Below is a small trained network, with its code and all its weights. Each question gives an input and a class and asks what happens when units are switched off, that is, made to give their printed mean instead of their output.

import numpy as np


def w(rows, s, z=0):
    codes = np.array(rows[::2]) - 128.0
    scale = np.full(codes.shape[1], s)
    scale[-1] = z or s
    return codes * scale


def norm(h):
    return h / np.sqrt((h * h).mean(-1, keepdims=True) + 1e-5)


def f(y):
    return np.maximum(y, 0)


def log_softmax(a):
    a = a - a.max(-1, keepdims=True)
    return a - np.log(np.exp(a).sum(-1, keepdims=True))


def net(x, mask):
    res = np.array(x, float).reshape(1, 6) / 4 @ E
    u = 0
    for l in range(2):
        y = f(norm(res) @ A[l][:, :-1].T + A[l][:, -1])
        res = res + np.where(mask[u : u + 15], y, B[l][:, -1]) @ B[l][:, :-1]
        u += 15
    return log_softmax(norm(res)[-1] @ U[:, :-1].T + U[:, -1])


A, B = {}, {}
E = w([
[2,110,156,133,63,87,80],'x0',
[95,162,54,221,89,87,244],'x1',
[127,129,127,128,130,127,126],'x2',
[114,53,40,91,103,190,137],'x3',
[191,82,172,114,61,76,158],'x4',
[130,128,126,127,127,127,130],'x5',
],0.0023)
A[0] = w([
[189,74,107,93,38,81,175,98],'0.n0',
[62,170,76,156,147,138,194,86],'0.n1',
[132,55,46,82,107,117,126,3],'0.n2',
[131,141,83,166,54,59,247,57],'0.n3',
[90,170,138,63,217,181,49,128],'0.n4',
[191,24,144,71,41,70,152,30],'0.n5',
[165,181,165,160,156,28,116,30],'0.n6',
[81,100,38,113,161,173,113,122],'0.n7',
[193,79,216,102,31,47,185,70],'0.n8',
[253,98,132,133,137,144,188,74],'0.n9',
[112,40,50,91,88,140,142,18],'0.n10',
[32,47,165,163,5,79,93,52],'0.n11',
[107,162,189,187,122,74,94,88],'0.n12',
[169,84,176,39,106,148,54,77],'0.n13',
[136,22,59,90,93,125,147,24],'0.n14',
],0.0039,0.0031)
B[0] = w([
[75,143,110,174,231,180,40,221],'0.n0',
[181,45,119,164,75,122,60,208],'0.n1',
[127,171,215,97,87,210,189,158],'0.n2',
[211,1,155,151,51,84,86,248],'0.n3',
[126,87,81,211,65,93,152,252],'0.n4',
[80,174,142,176,200,184,57,206],'0.n5',
[120,143,193,124,99,176,158,172],'0.n6',
[139,213,187,158,133,172,156,223],'0.n7',
[59,167,110,218,251,200,40,234],'0.n8',
[55,169,59,18,166,54,136,227],'0.n9',
[142,183,228,86,69,215,203,181],'0.n10',
[131,162,46,7,207,71,156,237],'0.n11',
[134,150,167,79,89,188,192,189],'0.n12',
[151,53,153,137,75,107,139,235],'0.n13',
[130,178,202,99,90,207,166,183],'0.n14',
],0.0038,0.0026)
A[1] = w([
[115,158,162,152,149,122,138,72],'1.n0',
[234,119,73,148,152,169,161,114],'1.n1',
[133,82,106,78,112,155,110,116],'1.n2',
[114,197,211,156,105,89,109,150],'1.n3',
[109,112,57,165,97,96,224,2],'1.n4',
[56,91,147,109,107,145,78,149],'1.n5',
[143,181,156,179,124,85,170,111],'1.n6',
[187,192,50,57,211,105,159,93],'1.n7',
[179,21,187,65,154,135,27,131],'1.n8',
[150,211,233,132,129,124,159,25],'1.n9',
[138,180,214,119,126,156,166,72],'1.n10',
[194,158,113,80,160,111,143,58],'1.n11',
[163,187,204,154,138,117,142,86],'1.n12',
[54,189,58,4,148,56,127,86],'1.n13',
[82,164,57,230,110,162,111,62],'1.n14',
],0.004,0.0024)
B[1] = w([
[144,132,134,134,139,188,144,146],'1.n0',
[48,136,191,83,107,66,106,224],'1.n1',
[141,204,156,163,133,135,166,178],'1.n2',
[120,88,59,89,130,210,155,205],'1.n3',
[202,71,170,115,75,90,95,171],'1.n4',
[189,178,105,129,165,89,199,229],'1.n5',
[137,98,151,89,112,186,102,176],'1.n6',
[24,121,112,37,91,28,125,202],'1.n7',
[166,115,87,252,69,56,176,253],'1.n8',
[105,149,108,101,88,215,168,173],'1.n9',
[141,120,84,100,84,197,166,172],'1.n10',
[34,139,93,102,104,80,132,155],'1.n11',
[122,122,106,89,107,192,147,174],'1.n12',
[167,144,106,20,160,41,151,189],'1.n13',
[175,141,218,147,254,126,42,211],'1.n14',
],0.0036,0.0027)
U = w([
[183,55,120,216,54,67,128,195],'0',
[85,152,93,13,137,39,147,168],'1',
[127,154,148,89,79,242,181,155],'2',
[113,155,140,179,219,150,63,4],'3',
],0.011,0.0012)

Each question gives the input, the list of numbers given to net, and the class t.
The units are the neurons (one row each of A and B). Each row of codes is followed by its name. A weight is (code - 128) times the scale printed after its matrix; where a second scale follows, it is the last column's (A, B and U).
mask holds one flag per neuron, layer by layer. A switched-off neuron (its flag False) gives its mean, the last column of its row in B, instead of its output. The means were averaged over made-up inputs and are rounded, as every weight is.
A unit's drop is (log p(t) with every unit on - log p(t) with that unit switched off) / (log p(t) with every unit on - log p(t) with every unit switched off).
The circuit of an input: a set's keep is (log p(t) with only the set's units on - log p(t) with every unit switched off) / (log p(t) with every unit on - log p(t) with every unit switched off). Starting from the 12 units with the biggest drops (on a tie, the unit counted first), units are removed one at a time, each time the one whose removal leaves the highest keep (on an exact tie, the one counted first), for as long as the keep stays at least 0.8.
circuit, biggest first: the units of the circuit, biggest drop first
k most important neurons: the k neurons with the biggest drops, biggest first
k most important neurons of layer l: the k neurons of layer l with the biggest drops, biggest first
input [-6,5,-4,3,-5,-4], class 1: 4 most important neurons -> 0.n4; 0.n8; 1.n1; 1.n7
input [6,1,-2,5,8,2], class 3: 4 most important neurons of layer 0 -> 0.n8; 0.n5; 0.n0; 0.n9
input [2,3,8,-4,6,6], class 3: circuit, biggest first -> 0.n8
input [8,-8,-8,8,2,-4], class 0: 4 most important neurons -> 1.n8; 0.n13; 0.n9; 0.n4
input [5,2,-4,-6,3,-8], class 2: circuit, biggest first -> 0.n12; 1.n3
input [-4,2,4,3,5,0], class 3: 3 most important neurons -> 0.n0; 0.n8; 0.n5
input [-6,1,-4,0,8,-5], class 3: 2 most important neurons of layer 0 -> 0.n8; 0.n0
input [-6,5,-8,2,-5,3], class 1: circuit, biggest first -> 1.n1; 1.n7
input [-8,6,0,0,2,-3], class 1: 2 most important neurons of layer 0 -> 0.n9; 0.n4
input [3,-5,-2,5,8,-2], class 3: circuit, biggest first -> 0.n5; 0.n8
input [-7,-7,3,4,-7,-3], class 0: circuit, biggest first -> 0.n4; 1.n8; 0.n8
input [4,5,3,-6,-5,0], class 2: 3 most important neurons -> 0.n12; 0.n4; 0.n8
input [-6,6,-5,-3,7,-3], class 3: 3 most important neurons -> 0.n8; 0.n0; 0.n11
input [-6,-6,-6,6,2,4], class 0: circuit, biggest first -> 1.n8
input [6,-8,6,5,6,-6], class 0: 2 most important neurons -> 1.n8; 0.n13
input [-7,-4,6,-2,-7,8], class 1: 2 most important neurons of layer 0 -> 0.n8; 0.n0
input [-8,-7,3,-5,-6,-8], class 1: 2 most important neurons -> 0.n3; 1.n7
input [-6,-5,-4,-4,5,-6], class 1: 2 most important neurons -> 0.n9; 0.n3
input [-5,-1,-3,-4,8,-6], class 3: 2 most important neurons -> 0.n8; 0.n11
input [-8,-1,5,2,6,8], class 1: circuit, biggest first -> 0.n9
